Below are the code and all the weights of a small trained network. Each question names an input and a target symbol and asks about switching units off, where a switched-off unit gives its printed mean instead of its output.

import numpy as np


def w(rows, s, z=0):
    codes = np.array(rows[::2]) - 128.0
    scale = np.full(codes.shape[1], s)
    scale[-1] = z or s
    return codes * scale


def norm(h):
    return h / np.sqrt((h * h).mean(-1, keepdims=True) + 1e-5)


def f(y):
    return np.maximum(y, 0)


def softmax(a):
    e = np.exp(a - a.max(-1, keepdims=True))
    return e / e.sum(-1, keepdims=True)


def log_softmax(a):
    a = a - a.max(-1, keepdims=True)
    return a - np.log(np.exp(a).sum(-1, keepdims=True))


def net(x, mask):
    ids = ['βγδεθπτ'.index(c) for c in x.split()]
    T = len(ids)
    res = E[ids] + P[:T]
    r = norm(res)
    for j in range(3):
        rows = slice(3 * j, 3 * j + 3)
        q, k, v = (r @ M[0][rows].T for M in (Q, K, V))
        z = softmax(np.where(np.tri(T) > 0, q @ k.T / 3**0.5, -1e9)) @ v
        o = O[0][rows]
        res = res + np.where(mask[j], z, o[:, -1]) @ o[:, :-1]
    y = f(norm(res) @ A[0][:, :-1].T + A[0][:, -1])
    res = res + np.where(mask[3:19], y, B[0][:, -1]) @ B[0][:, :-1]
    return log_softmax(norm(res)[-1] @ U[:, :-1].T + U[:, -1])


Q, K, V, O, A, B = {}, {}, {}, {}, {}, {}
E = w([
[81,103,33,137,122,118],'β',
[58,138,99,161,111,57],'γ',
[45,153,104,133,207,71],'δ',
[52,130,110,154,255,168],'ε',
[145,35,134,186,167,73],'θ',
[193,215,158,166,185,118],'π',
[104,118,139,60,138,117],'τ',
],0.0074)
P = w([
[162,66,5,106,88,99],'0',
[152,55,31,115,110,69],'1',
[152,93,58,108,159,61],'2',
[142,108,96,100,171,42],'3',
[141,111,137,97,179,27],'4',
[146,106,189,94,170,24],'5',
[139,98,225,91,165,21],'6',
[142,95,252,86,159,23],'7',
],0.0031)
Q[0] = w([
[133,81,116,99,84,210],'h0',
[166,157,142,208,162,78],'h0',
[116,113,89,145,254,57],'h0',
[142,147,122,162,69,139],'h1',
[127,166,136,171,136,124],'h1',
[148,145,109,101,154,224],'h1',
[99,92,92,186,132,134],'h2',
[103,160,90,179,155,143],'h2',
[115,127,113,217,64,177],'h2',
],0.0097)
K[0] = w([
[149,124,9,117,119,145],'h0',
[74,128,188,102,126,115],'h0',
[153,148,228,91,136,125],'h0',
[146,118,74,159,116,94],'h1',
[123,127,143,150,114,130],'h1',
[72,33,95,121,95,152],'h1',
[111,107,152,112,143,119],'h2',
[132,83,141,122,118,128],'h2',
[81,86,71,139,131,129],'h2',
],0.014)
V[0] = w([
[170,225,107,47,42,46],'h0',
[197,75,86,5,137,178],'h0',
[139,90,6,95,146,96],'h0',
[104,77,126,73,143,213],'h1',
[28,95,130,52,142,45],'h1',
[132,87,77,194,27,157],'h1',
[87,189,82,79,71,214],'h2',
[168,197,150,77,126,207],'h2',
[2,72,64,113,128,146],'h2',
],0.0043)
O[0] = w([
[9,171,39,142,144,170,188],'h0',
[26,201,217,191,143,2,88],'h0',
[86,97,205,148,139,128,152],'h0',
[154,125,137,159,180,28,15],'h1',
[89,74,52,192,191,98,96],'h1',
[116,106,125,113,130,74,14],'h1',
[128,232,120,76,155,109,7],'h2',
[125,134,120,70,219,90,107],'h2',
[115,208,189,175,81,198,3],'h2',
],0.0045,0.0041)
A[0] = w([
[104,80,184,121,164,110,212],'n0',
[149,112,80,198,101,157,116],'n1',
[126,232,243,86,173,217,186],'n2',
[125,244,86,142,159,128,144],'n3',
[123,113,79,170,103,142,175],'n4',
[72,96,153,67,104,176,123],'n5',
[174,49,129,83,178,33,120],'n6',
[192,91,146,178,183,112,203],'n7',
[145,134,188,180,186,73,83],'n8',
[122,136,108,90,28,84,100],'n9',
[100,70,84,153,135,42,115],'n10',
[115,61,89,86,190,98,145],'n11',
[162,134,58,135,144,150,215],'n12',
[173,218,128,253,74,181,154],'n13',
[118,163,164,79,107,152,251],'n14',
[102,135,140,172,190,110,189],'n15',
],0.0072,0.0026)
B[0] = w([
[219,173,82,175,121,104,194],'n0',
[98,148,81,121,164,127,166],'n1',
[176,191,135,86,159,150,151],'n2',
[134,102,145,171,80,148,178],'n3',
[130,114,139,101,167,90,175],'n4',
[113,238,133,189,115,117,163],'n5',
[47,98,63,131,200,107,251],'n6',
[119,147,100,71,58,151,246],'n7',
[94,190,121,188,122,117,170],'n8',
[166,38,142,69,166,128,156],'n9',
[172,190,132,108,126,182,208],'n10',
[129,134,197,147,85,89,253],'n11',
[113,147,187,155,127,137,229],'n12',
[231,168,253,67,127,147,150],'n13',
[54,34,98,169,151,56,145],'n14',
[168,53,164,72,110,130,195],'n15',
],0.0054,0.0062)
U = w([
[57,156,84,135,63,216,96],'β',
[123,85,242,39,42,76,83],'γ',
[79,199,114,208,143,15,114],'δ',
[117,57,201,173,200,185,73],'ε',
[223,42,72,190,59,114,136],'θ',
[254,187,179,84,142,149,252],'π',
[111,85,11,41,185,103,162],'τ',
],0.0096,0.003)

Each question gives the input, a string of symbols that net reads in full, and the target symbol t.
The units are the heads (3 rows each of Q, K, V and O) and the neurons (one row each of A and B). Each row of codes is followed by its name. A weight is (code - 128) times the scale printed after its matrix; where a second scale follows, it is the last column's (O, A, B and U).
mask holds one flag per unit, heads first, then neurons. A switched-off unit (its flag False) gives its mean, the last column of its rows in O or B, instead of its output. The means were averaged over made-up inputs and are rounded, as every weight is.
A unit's drop is (log p(t) with every unit on - log p(t) with that unit switched off) / (log p(t) with every unit on - log p(t) with every unit switched off).
The circuit of an input: a set's keep is (log p(t) with only the set's units on - log p(t) with every unit switched off) / (log p(t) with every unit on - log p(t) with every unit switched off). Starting from the 12 units with the biggest drops (on a tie, the unit counted first), units are removed one at a time, each time the one whose removal leaves the highest keep (on an exact tie, the one counted first), for as long as the keep stays at least 0.8.
units of the circuit, in order: the units of the circuit, biggest drop first
unit that matters most: the unit with the biggest drop
top k neurons: the k neurons with the biggest drops, biggest first
heads that matter: for each layer, one digit per head in row order, 1 if its drop is at least 0.15 and else 0, layers parted by /
input γ ε β, target π: units of the circuit, in order -> h2; n13
input γ θ γ γ, target θ: top 3 neurons -> n6; n7; n12
input β γ π τ γ π, target δ: units of the circuit, in order -> h2; n8; n6
input π β δ, target δ: units of the circuit, in order -> n11
input γ γ θ δ γ, target θ: units of the circuit, in order -> h1; h0; h2
input ε π θ π π δ γ π, target τ: heads that matter -> 001
input τ ε θ τ β β ε γ, target π: heads that matter -> 011
input π θ θ γ, target γ: heads that matter -> 011
input τ δ π θ π γ, target τ: top 2 neurons -> n9; n11
input δ γ γ, target ε: heads that matter -> 111
input τ τ γ γ π γ, target γ: units of the circuit, in order -> h1; n9
input π δ π π π θ, target τ: units of the circuit, in order -> n6; n7
input π τ π, target δ: heads that matter -> 001
input γ γ τ γ γ δ, target ε: unit that matters most -> h1
input ε θ δ, target θ: heads that matter -> 111
input θ π ε, target ε: heads that matter -> 001
input π γ π π γ β θ β, target β: top 2 neurons -> n5; n15
input τ ε θ, target δ: units of the circuit, in order -> h0; n8
input τ β π γ γ β ε τ, target τ: units of the circuit, in order -> h2; n6
input δ γ τ θ, target δ: units of the circuit, in order -> h0
input θ δ γ ε, target π: top 3 neurons -> n6; n0; n13
input τ π γ π, target τ: top 2 neurons -> n6; n13
input π π γ π β, target β: heads that matter -> 010
input π γ δ, target δ: top 3 neurons -> n11; n7; n5
